Here are made-up things, facts about them, and rows of numbers that follow some of those facts. Name the thing behind each unnamed row.

There are 2 kinds of fact about the things: π, Δ.
dele π tesudrik; pega π bruva; pega π vubi
mudrem π stomel; bitrafi π vifu; skibrepla π zedra
skibrepla π pligror; skibrepla π stupim; lapo π vegras
lapo π dele; merir π pozer; mazifli π fleklos
stuko π gofu; stuko π zeklus; traklal π neran
traklal π vevar; traklal π stefir; traklal π skibu
stogak π farem; stogak π vevar; pagren π datror
kozum π pugrer; gropunem π zeklus; gropunem π brosto
gropunem π siskan; gropunem π tesudrik; siskan π kupe
kego π neran; kego π tuskudre; kego π zadam
zikle π loske; tesudrik π tuskudre; tesudrik π pliver
plaflifi π mesis; plaflifi π tiplukun; plaflifi π datror
tuskudre π vubi; zuskur π zeklus; zuskur π gripi
lupo π neri; stomel π vopla; noklil π pozer
skibu π bruva; bruva π fefal; bruva π vemo
skabas π zeklus; skabas π gropunem; skabas π stupim
gremis π bruva; fefal π vemo; dobim π stupim
dobim π ralem; dobim π pliver; skisku π mesis
skisku π vetral; skisku π gropunem; vemo π pozer
mina π pliver; tiplukun π klibral; pozer π vifu
traple π granor; mesis π farem; kiskil π gitruvim
kiskil π tiplukun; deduk π zadam; grimul π kunal
grimul π potrum; skeklel π dakles; skeklel π puflagra
skeklel π flotir; skeklel π fleklos; skeklel π plemidro
gofu π vemo; flunus π dudrin; flunus π tesudrik
vuzudo π mina; zifugren π ralem; zufun π rastum
pugrer π siskan; pugrer π stogak; kupe π zadam
plemidro π zadam; stupim π vubi; kunal π lateplos
kunal π dobim; vubi π pliplak; vubi π devides
klibral π naklin; klibral π vevar; klibral π stupim
gotril π neran; rugrol π gitruvim; kuflim π neri
kuflim π nomok; farem π pozer; farem π fefal
neri π lateplos; vopla π puflagra; rikik π siskan
pliplak π vegras; pliplak π vevar; pliplak π bruva
rubabril π fleklos; noto π gofu; flesi π gramide
zadam π devides; gripi π plupen; gripi π skabas
brobru π kiskil; tranam π lupo; tranam π kluvidrem
grekleklom π pliver; fleklos π naklin; fleklos π noklil
flerus π traklal; groklon π dele; potrum π ralem
potrum π pliver; kluvidrem π rikik; dudrin π vemo
rastum π vegras; gramide π vifu; gramide π vevar
gramide π pega; datror π kozum; flotir π bruva
flotir π tesudrik; lateplos π gofu; lateplos π kupe
pluvovu π deduk; pluvovu π stupim; pluvovu π kego
pluvovu π skibu; neran π tuskudre; ralem π zadam
ralem π vemo; dele Δ 435; granor Δ 995
pega Δ 678; mudrem Δ 435; bitrafi Δ 678
skibrepla Δ 995; lapo Δ 435; figri Δ 995
merir Δ 678; tavu Δ 435; pliver Δ 381
mazifli Δ 678; stuko Δ 712; traklal Δ 435
stogak Δ 712; gudum Δ 381; pagren Δ 678
kozum Δ 678; gropunem Δ 381; siskan Δ 435
kego Δ 995; zikle Δ 712; brosto Δ 712
tesudrik Δ 381; plaflifi Δ 712; tuskudre Δ 712
zuskur Δ 678; lupo Δ 381; nomok Δ 712
stomel Δ 435; noklil Δ 435; skibu Δ 678
bruva Δ 712; skabas Δ 712; gremis Δ 435
vegras Δ 712; zedra Δ 678; fefal Δ 712
dobim Δ 435; skisku Δ 381; vemo Δ 381
mina Δ 678; tiplukun Δ 678; pozer Δ 678
traple Δ 712; mesis Δ 678; vifu Δ 712
devides Δ 995; gitruvim Δ 678; vevar Δ 381
kiskil Δ 381; deduk Δ 995; grimul Δ 678
skeklel Δ 381; gofu Δ 995; flunus Δ 381
vuzudo Δ 995; zifugren Δ 678; pligror Δ 712
zufun Δ 712; giliruk Δ 678; pugrer Δ 712
kupe Δ 678; plemidro Δ 995; stupim Δ 435
kunal Δ 678; vubi Δ 678; klibral Δ 381
gotril Δ 381; rugrol Δ 712; kuflim Δ 678
farem Δ 712; neri Δ 381; puflagra Δ 712
vopla Δ 712; rikik Δ 995; vetral Δ 995
pliplak Δ 381; stefir Δ 995; rubabril Δ 678
noto Δ 995; flesi Δ 712; zadam Δ 995
dakles Δ 712; gripi Δ 995; naklin Δ 435
brobru Δ 435; tranam Δ 712; grekleklom Δ 678
fleklos Δ 381; flerus Δ 381; groklon Δ 435
loske Δ 381; potrum Δ 712; kluvidrem Δ 678
dudrin Δ 381; rastum Δ 712; gramide Δ 381
datror Δ 678; flotir Δ 995; lateplos Δ 381
pluvovu Δ 381; neran Δ 435; ralem Δ 435
plupen Δ 381; kipul Δ 712; zeklus Δ 712

Some things and their rows:
mazifli: [ 27  21  19 -10  11   4  41  63 -14  23 -11  -5 -17  -4  54 -48 -26   5
  11 -40   0 -33  -7  -9  18 -17  33   6 -43 -36]
skibrepla: [ -3  32  26 -13  24  10  -4  16 -19   2 -36 -32  -2 -18  14 -38  37  16
  30 -16   6 -38 -17  35  32 -20 -34 -17  11  12]
kiskil: [ 34  33  44 -41 -14  20   9   3 -11 -17 -26  15 -13  17  14 -24 -26 -17
 -42  -6   2  18 -41 -14  11   6  -1 -48  20  -1]
dele: [ 58  -6  26 -13  14  16 -11 -10  26  46  -9 -13  -2  13  12  16 -10   3
  11 -18  20   6 -33  27  25 -21 -33  -8 -11 -18]
pugrer: [  6  19  -3 -17  -7  28   0  -1 -27  27  -3  -8  13  32  -2  -2  34  29
 -11  -7 -15 -18  45   2  -4  28  -6 -25 -16 -40]
neran: [ 52 -10  31 -14   8  17  -7  -7  27  57   0 -16  10  15  18  10  -9  -2
   7 -18  11  -6 -32  21  16 -11 -43 -16  -6 -19]
vetral: [  6  16  29  14   2  17 -13  12 -20 -13 -45 -19  -5 -28  11 -30  40  14
  42 -25   0 -32 -13  37  28 -11 -33  -7   4   2]
vemo: [ 35  31  37 -11 -20  20  -5 -11   0 -19 -36  33 -14  -9  10  -9 -50 -22
 -24  -8 -11  16 -18   4 -14  22   3 -39  -5 -16]
bruva: [ -2   7 -10  -6  -5  22  -1   4 -17  30  -5  -4   0  12  -8  -6  25  12
 -12   0 -24 -10  55  11   0  26  13 -20 -24 -47]
pega: [ 24  23  26  -8   3  -3  35  54 -10  39  -7 -19  -4  -6  54 -46 -24   9
  12 -40  -1 -35  -5  10 -18 -19  26   9 -45 -47]
flotir: [ -5  29  20   0  25  13  -7  14 -11  -4 -38 -19  -6 -27  12 -36  24   9
  36 -13   0 -39  -1  39  30 -10 -26 -11  -4   0]
lateplos: [ 23  48  38 -16  -8  27  -2 -15  -1 -27 -37  23  -4   9  20  -5 -45  -8
 -26 -19   4  11 -21  -6 -20  26 -24 -49   1 -22]
neri: [ 24  44  36 -13  -5  26  -8 -16   0 -32 -33  22  -9   3  22  -1 -37  -5
 -30 -25   1  13 -25 -13 -17  28 -27 -53   4 -22]
zifugren: [ 27  31  19  -3  12   3  35  55  -6  22 -13 -20  -6  -8  60 -37 -28  10
   7 -47  14 -28  -8   7  -2 -17  19  -1 -44 -51]
traple: [  5  17 -21 -21  33  30  -2  14 -24  21 -17 -17 -21  11  -4   1  56  35
 -34   0 -21   1  22 -21  13  21  -3 -13 -13 -27]
granor: [  0  12  20   9  38  15 -17  25 -14 -16 -41 -24 -25 -43  16 -31  55  20
  12 -20 -14 -27 -35  12  32 -12 -40  -6  11  14]
loske: [ 29  33  33 -17  12  27  -8   0   1 -24 -40  14 -33  -6  18  -5  -9 -11
 -48 -15 -16  28 -51 -24  -9  14 -13 -23  13  -2]
deduk: [-13  31  26   5  22  13 -12   7 -10  -2 -29 -25   6 -23  18 -38  29  13
  33 -29  -3 -48 -11  33  24  -6 -46 -24   8  -8]
noto: [  5  23  23   8  21  10 -11  14 -22 -14 -44 -15  -5 -38  11 -26  25  23
  33 -14   5 -38  -3  33  30  -8 -33 -26 -13   7]
puflagra: [-15  15 -17  -5  19  41  -4   5  -9  16  -6   3  -8  32   2 -11  33   2
 -10 -19 -26 -14  50 -12  25  30  14  -1  -9 -46]

Name these rows:
No name comes twice in this set of rows, the named rows included.
[ 62 -12  35  -8  -5  20 -11  -9  24  46  -3  -9   6  21  14   8  -9  -3
  12 -26  17  -2 -30  28  27 -15 -40 -16  -3 -22]	stupim
[ 29  40  33 -28   5  25  -1  -4  -2 -21 -39  16 -27   5  14  -7 -24  -9
 -41 -10  -8  24 -44 -23  -6  15  -9 -25  13  -2]	gudum
[ 34  46  40 -14 -22  33  -7 -18  -3 -22 -47  16 -11  23  14  -6 -21 -13
 -17 -23  -2  24 -33  -4 -15  17  -4  -9  16  -9]	plupen
[ 62  -8  39  -4   2  25  -7 -17  21  37  -7  -1  12  20  21  18 -12  15
  21 -32  24  -6 -32  13  20  -5 -59 -24  -8 -22]	siskan
[  5  29  28   7  10  19  -9   4 -19 -13 -47 -26  -2 -14  10 -31  42  20
  46 -24   5 -28 -16  35  27 -16 -36   5   8   9]	gripi
[ 28  27  31   4   2  13  25  41 -12  21 -13 -21  -1   0  61 -35 -18  19
  12 -61   9 -32 -22  -7 -15  -9  -4   1 -36 -50]	kluvidrem
[ 27  23  43 -19 -37  19  -3  -6   3  -2 -26  21  -7   6  15 -24 -36 -33
 -27  -9 -23   9 -28   3 -20  17   7 -33  10 -18]	vevar
[ 36  20  29  -9   0   4  37  54 -21  26  -9 -20  -6   1  56 -43 -13  16
   9 -47   4 -31 -22  -9  -7 -17   9  -1 -38 -39]	pagren
[ 32  41  35 -37 -12  17   5  -2  -7  -3 -27  26  -9   4  10 -16 -49 -15
 -28   5 -11   9 -21  -4 -17  17   1 -39  -1  -5]	gramide
[ -5  27 -16 -12  11  26   4   0 -14  18 -11 -14   8  25   0   1  32  21
 -18  -9   2  -3  51  17  15  15  10 -25 -18 -53]	potrum
[ 29  16  20  -2  16   8  28  58 -11  19 -16 -22 -20 -12  59 -38  -2  14
   0 -49   0 -21 -29 -11   1 -21  15  12 -34 -38]	giliruk
[ 10  13  -4   9 -19  38  -9 -11 -17  17 -19  -8   7  34  -3   2  45  15
  -2 -23 -14  -1  43  15   4  26   6   2  -6 -53]	zeklus
[ 21  23  24  -7  -4   0  29  48  -5  41  -4 -29   4   0  60 -48 -22   4
  11 -51  -2 -35 -15  13 -19 -15  21  11 -36 -55]	vubi

The same things again, as new rows of numbers:
Some things and their rows:
naklin: [ 13  -7  17  20 -33 -22   9  13   7   3   5  19  12   5   1 -39  -9  11
 -21  -2 -17  14 -14  -3 -13  26  21  -4  24  28   3]
stogak: [-18  -3   2  14  -8 -14  16   2  16  -4  -8  14  13  25  10 -23  -4  19
   2  16 -11  11  -7   9  -8 -12  -3  11   5   4 -16]
nomok: [ -2  20  10 -10 -32 -15   9 -14 -11 -10  -1  10  -1 -17  15  -2   0   4
   2  17  -7   0  17  14  -6   8  -9   9  13   9  17]
granor: [-23  20 -11 -41  26  11 -19 -29 -20  10   9  -4 -18 -24  -7  18  26  -3
  29   8  15 -19   9  12  32   3  32 -26  16 -14   7]
fleklos: [-11 -13  -6 -12  -3  -4   1 -18   8   7 -11 -11  -2 -10 -12 -24   0   4
  23  11   0 -22 -14  -8  -6  14  35   4  24  -5 -15]
rikik: [-18   3   1 -34  13  28  -6 -22 -19   6  -1  -5  -7 -17  -6  36  15  -5
  33   3  17 -34   4  10   8 -33  -1 -12  13 -26   2]
vevar: [  8 -12  18 -24 -26  12  17   1   7   3  11  14   9   9 -17 -18   2   5
  18  -6   6 -18 -36  -5  -5  -6  29 -17  49   6 -18]
kupe: [ 14  26   5  -5  -3   8   4  21   5 -13  22   9  -7  -4  -9  39 -10 -21
 -18 -35  25  26  26 -17   8 -10 -18  -9 -28  12   4]
plaflifi: [-32 -18  -7  34  21 -17   4  -6  11   7 -15  14   8  23  28 -23   0  21
   2  18 -27  16   0  10   6 -14  -7  13  -4  -8  -4]
traklal: [ 14 -31   3  45  -6 -12   4  14  12   8 -11   2   9  11   9 -34 -13  14
 -25   1 -29  10 -18   0 -17  12  -9  13   3  10  -1]
skisku: [-23 -37  -6  11  21  12 -10 -14  -5  14 -30 -17   1  -8  15  -2  -6   1
  17  20 -18 -19  -5  -7  -4 -21 -12  13  11 -24   7]
zifugren: [  2  19 -11   5  14   3  -3  17  15 -15   8 -11  -9   5 -16  28 -14 -25
  -9 -22  18  22  32 -22   3  -2 -20   3 -45   8  -9]
zedra: [  3  22   7   4  16   3  -3  25   3  -2  36  19  -3  11  -7  28   3 -16
 -23 -38  21  26  11  -9  20  -8   1 -23 -24  15   4]
bruva: [  1  16   8 -10 -42 -10  23  -1  10 -16   5   5  10  13  -7 -20  -6  11
  13  12   5  -1  -7   2 -18  12   1  16   8  10 -19]
noklil: [ -1 -12  -1  24 -30 -25  15   7  20  -4 -15   1   5   0  -2 -42 -30   5
  -5  12 -19  15   4 -17 -22  26   8  21  17  24 -10]
tranam: [-17   1   3  16  -4 -11   1 -15  -8   4 -19  -4   3  -8  33   0  -1   5
   0  24 -22  -1  19  13 -10  -7 -30  23  -2  -5  21]
dakles: [ 18  17  -6  -9 -31 -19   4  -6  -5  -8   8  -6  -4  -3  -1 -20   9  11
  -4   6  -1   3  -1  21  -5  38   4  -1   2  10   3]
zufun: [  6 -11  -1  19   6 -12  -3   2   3   2   3   3  14  18  10 -18  14  20
  -9   8 -11   6 -20  22   4   6  -8   7  -3  -2   3]
vegras: [ 22  14  17  -6 -39  -7  16   7  -2  -6  22  23  15  17  -3  -8  14  12
  -9  -4   8   1 -28  21  -8   8   8  -7  13  16   0]
skabas: [ -3  -6   9  20  -5  -3   2  -1  -9   2  -4  13  12  14  28   2   8  11
 -13  10 -11   3  -6  25   2 -15 -27   4   2  -4  14]

Rows to name:
No name comes twice in this set of rows, the named rows included.
[  9 -12   4  29  -7 -24  -6  -1 -10  12  -8   7  -5 -17  23 -25  -7   7
 -25   5 -35  16  11   5  -5  33   5   1  10  15  29]	tavu
[  1  27  -7  -4   3  -1  12  20  19 -16  21   2   1  13 -20  14 -12 -15
 -10 -30  27  28  15 -25   6  -5   1  -2 -28  11 -22]	skibu
[-30  17  -5  19  43   0  -4  11   8   0  11  16 -10  12   7  21 -12 -18
 -11 -25   0  40  31 -22  23 -23  -7  -8 -31   5  -1]	pagren
[-25  10 -12 -30  33  13 -20 -25 -11  13   3 -10 -17 -12  -4  14  18   1
  30  10  13 -23   8  13  21  -7  22 -19   7 -22  -1]	figri
[  5  -4 -16 -28  27  28 -20 -15 -17   1  -6 -27  -8 -12 -16  26  24  -2
  21   5  18 -33 -10  14  13  -7  -6  -1 -11 -35  -2]	vuzudo
[-30   3 -19 -29  17  22  -3 -24   3  -6 -21 -21  -8 -10 -14  14  -5  -8
  51  19  17 -27  11  -8   3 -28  -1   7   0 -29 -23]	noto
[ 30 -11  14  16 -45  -8  13  12   0  -6 -10  -1   6  -9   3 -16 -18   3
 -19   2 -14   2  -3  -4 -38  24 -12  21  11  21   5]	ralem
[-18  21   3  11  29  -3   2  25  16  -4  35  25   1  24  -9  11   2 -15
 -19 -36  16  41   8 -19  30  -9  13 -27 -25  19 -13]	tiplukun
[-23 -12  -1  28  23 -23  -6  -7   5  14   4  18   7  20  30 -23  17  26
 -11  14 -24  21  -7  16  16  -1  11  -9   2  -3  13]	rugrol
[ 11   8  24  -3 -30   1  10  -2 -14  -3  10  22  11  -1  22  11   8  10
  -9   5  -4  -4  -2  24  -7 -11 -12   0  14   9  21]	brosto

